Each row has a class, written after it.
[-416   21 -159 -126 -138  137   92  305  302  375   19  -55  -44 -617
  422  143  -78  339  116   53 -170 -250  -62  -74 -110 -170    8  419
   70 -121 -111 -232  -92  126  781   50  168   96  -32  509  267  -86]  Z999
[ 199  -73  -68   95  -58 -126 -158 -146  -34 -140  -51  437   49  -37
   53  -46 -254   34 -385 -193   15 -129 -108  -78  -54 -294  -43   69
  -25   55  -76 -307 -257  -84 -197  365  103  -32 -123   16   36  154]  Z999
[ 404  463   49   73  249 -131 -449  -52 -138 -139 -607  -61  246 -441
  -28 -272 -140  124 -295   16  -17   59   75 -258   22  -50    0 -393
 -152  284    6   54 -196   40   24  349 -128  103  -54  139  -95  -77]  Z278
[ 124    7  178 -156  -87  -30  148  -32 -176   55  -18  280 -544  303
 -177 -192   -7 -307  -54 -359  -77 -337   39 -263 -123  178 -304  -11
  -80  -58   27  316  197   87 -250   51 -387 -513  -69   69   36   80]  Z870
[  54   52  -21  188 -147   22 -304   77  372  -39  -65  205   23 -642
   -9 -102  -53  158  255 -289  149  115 -361 -239   35 -306    0 -172
 -276 -101 -116   87  226 -117 -255  -87  173    0   24  251 -200   58]  Z870
[  72  316  -98  442 -291 -421  -39  122  -76  117  -14 -151  211   97
 -116   38  100  230 -369  -27  112  100 -168  -34   23  157  291 -258
  -25 -262  155    7  429   66  413 -140 -277   22 -181 -119 -239 -260]  Z200
[-166  -36   -2  357 -199  215  -10   47  268   53    1  240  295 -158
 -107 -298  -21  -52 -149 -182  170   49 -195 -275 -367 -105   44   41
 -201 -105  -46 -141   81  237 -398   12    1  -72  -60  521  100   47]  Z163
[ -80  -90  -35  135 -171   19  -10  221  368  164  169  131   40 -349
   29  101   21  124  319   52  119 -120  -18  -63  330 -126   17  497
  143 -333  487 -165 -235  -61  205  -49  -55   34   17   31 -408   49]  Z542
[  43  -20 -367 -136  162  -34  291 -171    7 -132  222 -108  223  -70
  -47 -192  -56  209 -101  345 -245   -5   99 -119  125   33  135  275
   71  239  154  513  -84 -148  117  124   97  150 -437  -18  -30 -149]  Z163
[ 161  141  -16  259  -27    2  -94  -49  153    4   30 -157 -252  298
 -180   61 -269  175  487   58   37   55 -339  -44  379   20 -205  154
  -11 -115  339   86  134 -165 -130 -172 -232 -181  -68 -343 -101   45]  Z542
[ 260   22    6  402  169 -153  287  -79 -122  198    8  250  138  207
  -50  299  133  163  142  342    9  192 -267  316  241   71  140    6
  -89  145  -73 -390 -184 -362  334 -337 -244  209 -219 -134   40  314]  Z264
[ 398   56  -36  -45  -89  281 -520   26   -7 -286 -194  253  112  196
  -85 -198 -130  267  -19  107  -57    3   81   -4   55 -236 -136 -495
 -309  136 -207   96 -232 -155 -288  -87  -95   84 -187  252   25  130]  Z163
[  82  401  -90  -41 -124 -161   -5 -126 -202   11 -170   18  -66 -260
 -195  -46   61  278  204  -63  -90  -83 -352  -41 -167  -40  -54 -289
 -181   -7  -31  603  228 -335  -64  -69 -109  180 -121 -353   11   72]  Z200
[  21  -31   24  -44   47  292 -256   31  -34  199 -167  433  219 -250
  -79 -430    6 -234 -318   82   57   -9  166 -110   23 -161  -49 -566
  -86  -67 -208  -76  199  198  220  157  122 -118 -273  240   28   71]  Z246
[   9 -119   70  275 -198  -76  284 -127  189   68  460  -92 -232  445
  -19  -74 -111   14   77  150  -16 -142  182  154  190  -40  244  276
  260 -152  272 -206  154   22  -44 -339 -125 -413  104  260  -93   88]  Z870
[ 129   34 -249 -279 -122 -246 -104   88  120 -262  370  -64  286 -155
  391  -22 -319  127 -254  285   54 -180   89 -342  -71 -186  -38  302
  100  351   54 -205 -409  152  513 -112 -191  131 -444   59 -165 -354]  Z790
[ -16   -2  124  -63 -255 -285  -10  169  -39   90   80  108  -58 -120
  132  106 -210  -47  -46   19  185 -187   81 -192   56  -92 -189 -110
 -160  240  -51 -501  127   96  563 -136  -19 -140  -42 -129 -212 -180]  Z999
[ 364  -30 -323  305  101 -342  252  -38   83  -11  140  305  317  431
   84 -115 -327 -119 -214   10  -65  239  162 -107  172   14   71    6
 -158  260  -85 -363 -435  -74  296  233   39  -94 -324 -220   73 -334]  Z163
[-129  167  320  352  -80 -384 -343  118 -152  -54   15   16   -2   32
  295  157   59  -28 -181 -253  -45   -2  148   78   80  -73  -26  138
  -15 -150   61 -481   11  291 -145  -39    8 -327  304  -22 -151   46]  Z200
[ 546  -11  -36  -91   62  157  107   86  -48 -255  288  689   37  160
 -170   62 -245  447 -281  101 -100  -56 -295  203  320 -241 -126 -176
 -127  401  -77   63 -140 -452 -398  -67 -530   10  -56 -412  -18  -49]  Z542
[ -58  -94 -307  346  -79 -122  -72  189  -64 -109  224  329  355   -2
  126 -225   47   63 -391  123   33  -36   23 -154  -62 -107   84    9
 -229   92 -238 -266 -338  128  230  158  -78  196 -535  244  -35   21]  Z790
[ 356  216  -16  226 -103  -72 -134  117  324  126 -206  172   82  113
   63  -74 -102    4  190  189 -130  -58   83  182   34  -33   80 -428
 -143  131   51 -185    8 -167  868  -26  -15   32  -25  317  256  -16]  Z246
[ -72  232 -112  189  234   22 -134 -309  159  -63   27  113 -156 -110
  103 -128   34  128  355  167 -196  185 -322   60  -17  370  170   94
 -209 -565   62  441 -179  188 -395  200   -5  317   66 -369 -242  211]  Z163
[-408   88 -191  -68  314  513  -20  139  109  286 -258 -133  323 -559
  -40  118   36  229  323  441  -86   37 -104 -133  112  225   51   23
  -92 -205 -542   99 -171  297  342  190  193  266 -259  -33   -5 -180]  Z163
[-173 -155 -102 -181   64  291  236   53  -84  309  -69 -112   61 -860
 -100  186  114  -14   83  135   87  -61 -162 -223  119  113 -119  364
  303  -37  -73  105  -98   90  163  -13 -387  185 -348  233 -239  -36]  Z200
[  36   46  261 -180  326  348  136  -46  -49   -4 -736   43  147 -308
 -114  197  129 -158 -163    0  382  100   81  -23  143  -81   34   49
  238  218 -383  354  114  143  -39  340  616 -164 -265  223  -24   86]  Z758
[ -38  -51 -248  556 -202 -164  183  133  286   67   46   35    5 -105
   42 -163  -55   75  232 -175   90  404 -167   99  199   53  204 -109
  -82  -41 -212 -121  -11  -13   77 -221 -210  -86  118  -78  -39 -325]  Z163
[ 255  154  203 -529 -132 -138  387   89   -3 -285 -228  107 -364 -482
  -58   35 -392   42 -458   19  191 -520 -118 -402  198 -106   61  243
 -176  155 -187  369  -13 -228 -121   46    4 -200 -717   12 -110  -98]  Z542
[ 353  109  -83  182  272 -104  -64  -40   -9 -298  128  279  -76  317
    4  -72   -9  386 -158   80   -3  261 -180  128  258  104  208 -203
 -171  208  104   10   86  -57   68 -283 -208   52  106 -394 -262 -234]  Z673
[ 128   -4  459 -121   23 -129   41 -362  -98 -114   19  112   83  193
  -70  -99  517 -101   29   -4  -17 -312  241  -38  -48  -60  -97  216
   80   96  229   40  -38  137 -284 -100 -101 -292   71  191   67  201]  Z790
[ 193 -122  -44   83    0  248 -446 -254  188  -20 -210  192 -167 -220
  -29 -178   20 -104  142  -83   34   13 -157   48  154  369   97 -162
  -66 -232  -27  -26 -113  201 -119  153 -187 -131  -27   79 -211   14]  Z651
[ 405  -12  -82 -238  136  432 -296 -221  475 -215 -382  247  207   68
  152 -708  131  100  202  472   52 -179  229 -166  293  237 -253 -234
 -380  186 -127  399 -381  343  140  286  248  -71 -638  281  169 -186]  Z651
[ -83  266    8   25  145  177 -756   10  -23  115   76    2   61 -289
  145   -8 -303  255  272 -289 -365  300  -54 -144 -158 -399 -276 -191
 -214 -104   76 -152  177   -5 -364 -157  359   31  247  164   20  152]  Z673
[-112  179 -474  513 -451   88  -38   43  679  549  -38  108    5  -62
  -25 -407 -102 -339  524 -290  277  256  277 -116  102   84 -111  -58
 -122 -354  249  -29 -177  -12  -46  151  111 -508   52  271 -203   18]  Z870
[-117  -76  -79 -436  102  113    4  116  -46 -136 -114 -265 -829  -31
  344  138 -249  150  381    8  137   30 -111  -38  -94  -24 -154  129
  -26  120   68  288  -30 -113   99 -162  327  219  -26  -13  -66  169]  Z200
[ 144  -97 -271  -74   10 -228  -32  -65 -118 -226  460   83 -153  514
   42 -315  214  303 -116  -46   15  114   25  -78 -203  -24  249  -41
  231 -145  274  154  167 -135 -190  -66 -224 -118  221 -193   -4  -11]  Z246
[-203 -182   47   91   37  220  353  233  133  102  147 -145 -242 -100
 -113  629   18   92  317 -223  193  200 -263   -1 -108 -410 -323  174
   12 -124   79 -380   76 -253 -278  -28  184  497  237  272  119  258]  Z200
[-481   59   66  371   17   38  107  373 -116  180  126 -164   13 -325
   97  261 -208 -185 -124 -193    0   76 -278 -216  -86   41   95  445
 -186  -25 -134 -359  335  135  107 -110  142  -94 -122  302   82  171]  Z264
[ -50  -26  166  265   18  144 -500  -60 -113  302   10  367  233  146
 -114 -146  265 -102   41  101 -117   65  205  -57  105  329  -22 -158
 -288 -385  107 -199   22  365 -144    4   89 -139 -102   29 -409  242]  Z790
[  95  153  -91 -132  305  -84   69   43 -148 -136   22 -201   -3 -592
   68  124 -163 -179  270  -59  -83  120 -110 -459  239   43 -160  222
  -34  264 -152 -131   71  -52  327   48 -237   -1 -177   24  -49 -110]  Z673
[  32  -11 -109  841  208 -120 -188  -34   -5  253  470  254  151  899
   -6 -176  167   51   28  -22 -114  426  -98  131 -157  389  189  263
 -230 -187  561 -538 -147   38 -255 -299 -239 -177   34 -168    0  137]  Z542
[-220 -252   47  -36 -385  208  210  135  137  194  130  167  119 -235
    7 -144  196  -20  245  -87  211   70  124   22  -80 -236  -12  108
  207  -71  -73 -152  152 -106 -268  -98  143 -206   93  317  144  244]  Z790
[ -39 -117   29 -297 -299  340  130  311  350   20   55  383    1 -305
  255 -158  298  257  167  357   -1 -324  100   69  211  163 -141  344
 -421  133   66  215 -427 -134   35 -484 -120  -48 -427  308  -32   43]  Z651
[  91 -111 -326 -211  171  424  510 -229  339 -205   -2  257 -200 -106
   26 -214   17    6  373  619   11   41  117  142   70  438  188   13
  298 -137 -270  434 -345   71  242  160   92  376 -245  -32 -180  -16]  Z278
[  56  254  -88  148  -97  348   77  424  -64   55 -234  403  569 -105
 -248  182 -376  -10 -498   73 -101  -13 -131  -42 -167 -259  244 -154
   87   68 -263   26  144 -190  108   97  246  103  -32  164  101   57]  Z246
[ 389  -96 -202  279  361 -147 -118 -215 -132 -196  358  259  -96  274
 -120  -35 -172  115 -135   -2 -411  145 -199   93  304  217  148  183
  127  260  323  -85  -12 -128  131 -237 -577 -108  101 -325 -228 -214]  Z264
[ -62  233  145  326  -44  119 -329  125  -42  -57 -114  123   70  140
    4 -208   29   87 -107 -220   56  225  -32  -66 -282 -119  105  -44
 -357 -108   32 -301   35   20 -498 -413  119 -126  172  269   83  153]  Z758
[  -5  -60 -254 -128 -389  -85 -421 -268  127 -191  217  163  212 -311
   19 -465   -4 -100  103 -356    4   52  227 -282 -187  -17 -125  -40
    3  -38    7 -123  163  101 -424  211  191 -431  150  156 -115  -45]  Z758
[ 242  285 -438  411 -277 -147  122  206  179  256 -111  281  323 -177
  -48   86 -152  215 -340   75  -39  172  -77   16   40  212   77 -147
 -198  185   67 -202 -173 -164  502 -168 -337  122 -316  160 -234 -299]  Z200
[ 167   51   88 -340 -211 -561  746  -58   46 -551 -391 -303 -298 -521
  -41   92  -63  -16   80  251  129 -364  145 -258   34   20  -87  368
  354  205 -190  315  -36 -319  -11  314  169  105 -603   85   80  -27]  Z651
[-102   97  116 -194 -123  228 -439  -45 -232 -110 -116  386   13 -348
  -60 -131   91  -12  138 -272   35  -91   59  257 -238 -246 -146 -467
   14  -66 -133  -69  -37   23  -62   75  116  211  389 -468  -33  123]  Z246
[  64  134 -296   90  172  522 -189 -318  368  196 -344   66 -279  460
  163 -540  143  140  154  239  -43  116 -214  102 -144  668  562  275
 -227 -430  267  424 -430  -36 -133 -290   38 -257 -241  268  260  254]  Z278
[ -68   64  143  267  379  155   -1  131 -423  132 -173  -46 -315  329
  -94  115 -229 -134   23 -209  169  286  -74  -63  102  257  -34   61
 -189 -231  -62 -414  -19  315  -62  226   83  100   66 -426 -114   58]  Z758
[  67   75 -131  341 -141 -370  231 -216 -177  165  166 -166 -449 -110
 -154  211 -369  -12  -19 -509   31  365 -422  195  110  158  369 -300
    7 -143  -77 -191  525 -137 -170   51 -113  -14  598 -440 -223  -12]  Z264
[   5  332   82  294  -44   26 -608  115 -106 -124 -124    3  618   34
   93 -253  -74   88 -240  358 -201 -259  165 -172  -14 -159  -58 -162
  -26  -96 -138 -137  -26  408  285  144    5  -46 -314  309   57    7]  Z200
[-146  -21 -211  554  338  211  -65   27    8 -105    5   22  352 -487
 -166   42  257   20  -87  -24   77  283 -467  -21 -152  181   60  182
   33  -74   20   -1 -119  288  154  193 -283  742 -241  -36 -113  -89]  Z246
[ 317   17 -269  -33 -117  272  402  127  258  -59 -379  252 -126  -97
 -115 -228 -323   21 -141  236 -146 -147 -142  220  -33  683  325  287
  -12  371  129  260 -273 -256  592 -201 -258   95 -449 -100  141 -340]  Z870
[ 253   85 -145  196  -63  129 -800   -2 -246 -155  236  238  -80  219
  218 -228 -252  337  411 -489 -260  201  -55   23   52 -125  -73 -188
 -308   42  -69  -86 -148  108 -267  -52   85  -73  469 -232 -101   78]  Z246
[-298  134 -291  169 -259 -400  651  -77  -41  109  232 -243 -117  292
  -13   -4  -42  148  159   81  285   46   19   67 -392  178  207  119
  240 -188  -72 -228   18  -69   48  307  116  117  225 -606  135  -72]  Z999
[-126  -20   10   11  291  421 -634   90   94 -153 -403 -197  349 -223
  -16  354 -149  100 -686  399   69  -53 -447  -69  148 -292   48 -238
 -199 -351 -317    8  -60  216  -23  354  379  667 -447  307  -10  219]  Z999
[ -61 -103 -341  148 -520 -354  351  200 -113  269  196   15   87 -388
 -301   63 -220  223 -179 -223  -82 -105 -363 -160  -36  -22 -299  -66
   30 -110 -177 -106  185  -63  287  184 -552  258 -318 -157   17 -348]  Z758
[ 247  164  -52   16  -28  -39   80  -79  376  409 -120   34  170 -152
   73  -75 -264  -78   79  309 -134  107  113 -104  543  215  -48  140
 -317 -219  142 -136 -335 -131   -2   13 -145 -288 -429   -4  -13  -56]  Z163
[ 215  329   70  236   19  360 -852   42  -93  286 -323  289   20  -90
   13  105  -45 -174  165 -557 -412  208   46    3  201   72 -263   76
 -197 -125  342  -35   72   12  119 -214 -175 -460  103  465  -94  231]  Z758
[ 114  327  258    7  275   65 -173  411 -120   26 -331  363 -107 -519
   93 -124 -269   10  -43  -10   61  -12   63 -204   61   34 -283 -243
 -469  437  -33  105 -117  165   44  155  -45   74  -91 -214 -337 -174]  Z651
[ -99 -200 -244   80 -811  -89 -381  -72  196  633  133  136  541  433
  -16 -393 -116  -21  -73  391 -117 -264  145  108 -188  525   -3 -252
 -237 -374   19 -423 -151  199  268  -73   45 -310 -385   18   83   37]  Z673
[ 384  -29 -111  136  154 -231   84    6  238  -85   53 -168  323   11
   91   19 -131 -142  -18  220 -147   55  180 -254  135   32  -56  404
  220  -29  245   81 -385   51    2  529   39  218 -243  322   -1   24]  Z246
[-338 -172 -211   28 -162  376  -72  277   88  399  -98 -195  591 -704
  -16  119   64  -64 -265   37   -9   77 -275  -22  -63  -81  -87  -27
 -102    0 -397 -171    3  129  428   47  -32  372 -412  529  335 -120]  Z758
[-220   45  -25  221 -292 -251  -75  179 -151  160  333   23  260   92
   26 -107   44  -54 -105 -231  -43 -117   21 -359 -263 -212  -55  396
 -134 -201  428 -365    6  -44  -21 -209   64  -84 -183  221   24  202]  Z542
[ 134  -27   -7  135 -229  181  716  -65  303  236 -204  -36 -171 -236
 -453  194  -66   26   38 -176   -5 -131 -481  119  161  197  364  190
  224 -295   88  371  339 -348    3  276 -204  -10  138  189  230   54]  Z278
[   0   50 -135  172 -555  -97 -435  222  163  531  257  278  328   73
  154   37  -75   48 -355 -194  137  210    9   27 -242   41  264 -563
 -218 -664  -92 -525  340   98  149  138  143  -84   75  265 -113  198]  Z264
[ -60   -4 -143  485 -106  212 -262   91  126    2  283  214  185 -178
  -79 -294   20 -176   53 -189 -348   98    9  -27  -75  149 -218   60
 -274  102  187   77  -29  179   58 -150 -508   38 -218  389   -4 -129]  Z163
[  -5  202  215  435  197  460 -724   37  198   78 -205   32 -236 -122
 -399  195  252  220  221   39 -190  -94 -317  110   41  495   71   10
 -422 -518  153  379   97   71 -296 -182 -350  101 -277  243 -308  230]  Z264
[ -62   26   -5 -158 -186  150  -78   57 -169  335   26  357  306 -245
  -23 -215    1  -74 -128 -184 -246   30  100   -1  310 -154 -120 -504
 -228 -122 -329  145  246   94 -163   94  236 -239  189 -203  -11 -107]  Z651
[-393  -94 -126 -170  162  123  679  168  160  505  193 -356 -286  -75
  -24  373  -10 -100  317  249   22   59 -278  -26   84  159   -9  157
   -5 -293  -33  152   38  -56  233   47 -231  244  140 -126  114   -8]  Z163
[ -53   16 -193  212   92 -312  266 -346   96 -101  121 -235  197 -377
 -114  106  225   83   64    5  113  152  -98   23 -139   47  299   10
  278   -5  -14 -295   -9  -92   57  293  -24  246  243  -48  -31  -67]  Z278
[  76  -62 -219  103 -161  -64  227   65  288  -45 -126   26 -148  344
  -10 -298 -233 -124   75  315  -51 -239   69   42   -8   27  167   72
  149   65  -59  271 -417 -285  114  -28  -93 -253 -187  150  231   -9]  Z278
[-295  -39  287  -54  -72 -349  417  464 -158  -86   84  253 -128 -339
  134  317 -152   16 -572   13   34 -350   25  -62 -104 -413  -33  402
    3  225   15 -490   17 -218   87 -222   68  -41 -179  127   -8  129]  Z870
[-129  418 -387  528  314  -85  265  242    7  107  334  -75  586  274
   68   43  -34  198 -466  202 -131  192 -220 -222 -234 -190  138  352
  116  -81  212  -93  -57   76  316  153 -268  258 -249  123  315 -102]  Z246
[ -65  -30  249   -3  -96  -56 -369  133   56  124   30  208 -200  -51
   82  -71 -110   25  -14 -191  -76  -52   77 -105  -59  -46 -204 -146
 -423 -227  -10 -255  172   42 -307   82  296 -200 -130  174   28  222]  Z673
[  -2  448  -91  232  -12 -183  130 -104 -125   57 -102   89   26 -555
 -105 -132  212  364  176  -53  -69   41 -266   86   54  214  308 -123
 -424  224   32  327  220 -254  233 -133 -270   38   -5 -230 -118   -5]  Z163
[ -45   61   62  146   89   58 -182  154  167  191  -52  110  169    8
    2  115  322   52  127  -88 -143  181   81    7 -107  -20   76  -18
  -95 -223    3  265   60  -67    3 -180  309   17  -89  320   -8   61]  Z673
[  11  153  148  686 -231 -113  322  162  320  -13 -212  211  177  -75
 -194  102   62   97  126  360  -52 -306   65  257  -17    7   64  225
  165 -174  -72  -73 -220  -61  191  162  -69  127 -390  372   78  136]  Z200
[-274  -28 -260 -142 -167  154  219 -125  223  305   -5  -21 -107 -410
   -5 -338   67  268  -82  149   35   -6  -80  -58 -122  171   69   -2
 -143 -217  118  -48  -38  -36 -113  -78    9   84 -140  174   68   17]  Z278
[-127  132 -248  186 -485  193 -134  249  132  124    9  207  746 -360
  -94  -40  -55  409 -260  -15   85 -244 -308 -122  -28 -364   79  470
  -85   15 -124  245 -324 -169 -345  -95  -68 -149 -338  271   25   48]  Z758
[   2 -139 -249 -471 -108  -65  837   90  399  296  213  -14   89  -17
  177   29  -39  -28  158  423  -59 -216  248  -91  214   70 -152  291
   71    7  -56  225 -384 -116  395  203  202   62 -376  -84  219 -322]  Z651
[ 194  115 -222  390 -323 -461 -328  138   62   -3  340   94  120  243
  151 -185 -135 -189 -258 -308 -162   11  392   21 -165  208   16 -267
 -173  -51   50 -345 -116  164  324  342 -197 -134  -57   69  -73 -249]  Z870
[  80  248   27  225 -122 -164 -157 -193 -160  135  289   -7  181   97
   44   73   80  372  437   22  -11   -2 -371 -105  -56  175 -134  109
 -241   69  130 -220 -135  181   -3 -563 -492   22  101 -439 -240 -157]  Z651
[-279  154   61  693  366  144 -469  164 -141  112   36  178  280 -305
   49   51  110  111   20 -161 -368  237 -170  -99  249 -173 -226  308
 -290   74  -74 -221  -43  242  -71 -461  -81  -83 -199  261 -114   40]  Z264
